Below is a small trained network, with its code and all its weights. Each question gives an input and a class and asks what happens when units are switched off, that is, made to give their printed mean instead of their output.

import numpy as np


def w(rows, s, z=0):
    codes = np.array(rows[::2]) - 128.0
    scale = np.full(codes.shape[1], s)
    scale[-1] = z or s
    return codes * scale


def norm(h):
    return h / np.sqrt((h * h).mean(-1, keepdims=True) + 1e-5)


def f(y):
    return np.maximum(y, 0)


def log_softmax(a):
    a = a - a.max(-1, keepdims=True)
    return a - np.log(np.exp(a).sum(-1, keepdims=True))


def net(x, mask):
    res = np.array(x, float).reshape(1, 3) / 4 @ E
    u = 0
    for l in range(3):
        y = f(norm(res) @ A[l][:, :-1].T + A[l][:, -1])
        res = res + np.where(mask[u : u + 5], y, B[l][:, -1]) @ B[l][:, :-1]
        u += 5
    return log_softmax(norm(res)[-1] @ U[:, :-1].T + U[:, -1])


A, B = {}, {}
E = w([
[174,254,192,129],'x0',
[77,149,39,67],'x1',
[114,132,145,16],'x2',
],0.0043)
A[0] = w([
[103,118,106,37,180],'L0N0',
[69,72,146,255,186],'L0N1',
[161,14,117,236,125],'L0N2',
[207,80,49,234,117],'L0N3',
[244,119,173,27,255],'L0N4',
],0.0043,0.00097)
B[0] = w([
[212,58,25,207,217],'L0N0',
[3,120,166,172,241],'L0N1',
[16,41,190,146,252],'L0N2',
[74,51,242,120,228],'L0N3',
[106,238,142,135,231],'L0N4',
],0.0048,0.0028)
A[1] = w([
[151,143,146,254,138],'L1N0',
[66,61,53,132,181],'L1N1',
[138,216,189,141,82],'L1N2',
[118,106,35,98,137],'L1N3',
[183,61,96,35,255],'L1N4',
],0.0054,0.00081)
B[1] = w([
[104,74,2,62,206],'L1N0',
[215,194,130,162,252],'L1N1',
[154,206,194,120,226],'L1N2',
[237,83,50,67,202],'L1N3',
[145,218,34,124,190],'L1N4',
],0.0042,0.0035)
A[2] = w([
[97,255,140,134,255],'L2N0',
[162,47,217,145,132],'L2N1',
[118,62,155,193,146],'L2N2',
[116,50,176,155,167],'L2N3',
[243,111,35,80,89],'L2N4',
],0.005,0.0016)
B[2] = w([
[183,69,253,84,253],'L2N0',
[50,81,110,155,191],'L2N1',
[38,66,170,213,206],'L2N2',
[29,144,114,223,204],'L2N3',
[108,72,5,105,219],'L2N4',
],0.0042,0.0038)
U = w([
[160,110,49,51,253],'0',
[195,199,219,52,110],'1',
[1,60,165,191,10],'2',
],0.0092,0.00064)

Each question gives the input, the list of numbers given to net, and the class t.
The units are the neurons (one row each of A and B). Each row of codes is followed by its name. A weight is (code - 128) times the scale printed after its matrix; where a second scale follows, it is the last column's (A, B and U).
mask holds one flag per neuron, layer by layer. A switched-off neuron (its flag False) gives its mean, the last column of its row in B, instead of its output. The means were averaged over made-up inputs and are rounded, as every weight is.
A unit's drop is (log p(t) with every unit on - log p(t) with that unit switched off) / (log p(t) with every unit on - log p(t) with every unit switched off).
most important unit: the unit with the biggest drop
k most important neurons: the k neurons with the biggest drops, biggest first
top k neurons in layer l: the k neurons of layer l with the biggest drops, biggest first
drop when u is switched off: that unit's drop, to one decimal
input [1,7,-6], class 0: most important unit -> L0N2
input [-7,4,0], class 0: top 2 neurons in layer 1 -> L1N3; L1N1
input [5,6,-6], class 1: 2 most important neurons -> L0N0; L2N0
input [6,8,-7], class 1: 2 most important neurons -> L0N0; L2N0
input [5,7,-4], class 1: 3 most important neurons -> L0N0; L2N0; L1N0
input [6,2,-8], class 1: top 3 neurons in layer 2 -> L2N0; L2N2; L2N3
input [0,-3,5], class 1: drop when L0N4 is switched off -> 1.0
input [-7,1,4], class 0: drop when L0N2 is switched off -> 0.0
input [-8,0,5], class 0: drop when L1N4 is switched off -> 0.1
input [6,7,-4], class 1: 2 most important neurons -> L0N0; L2N0
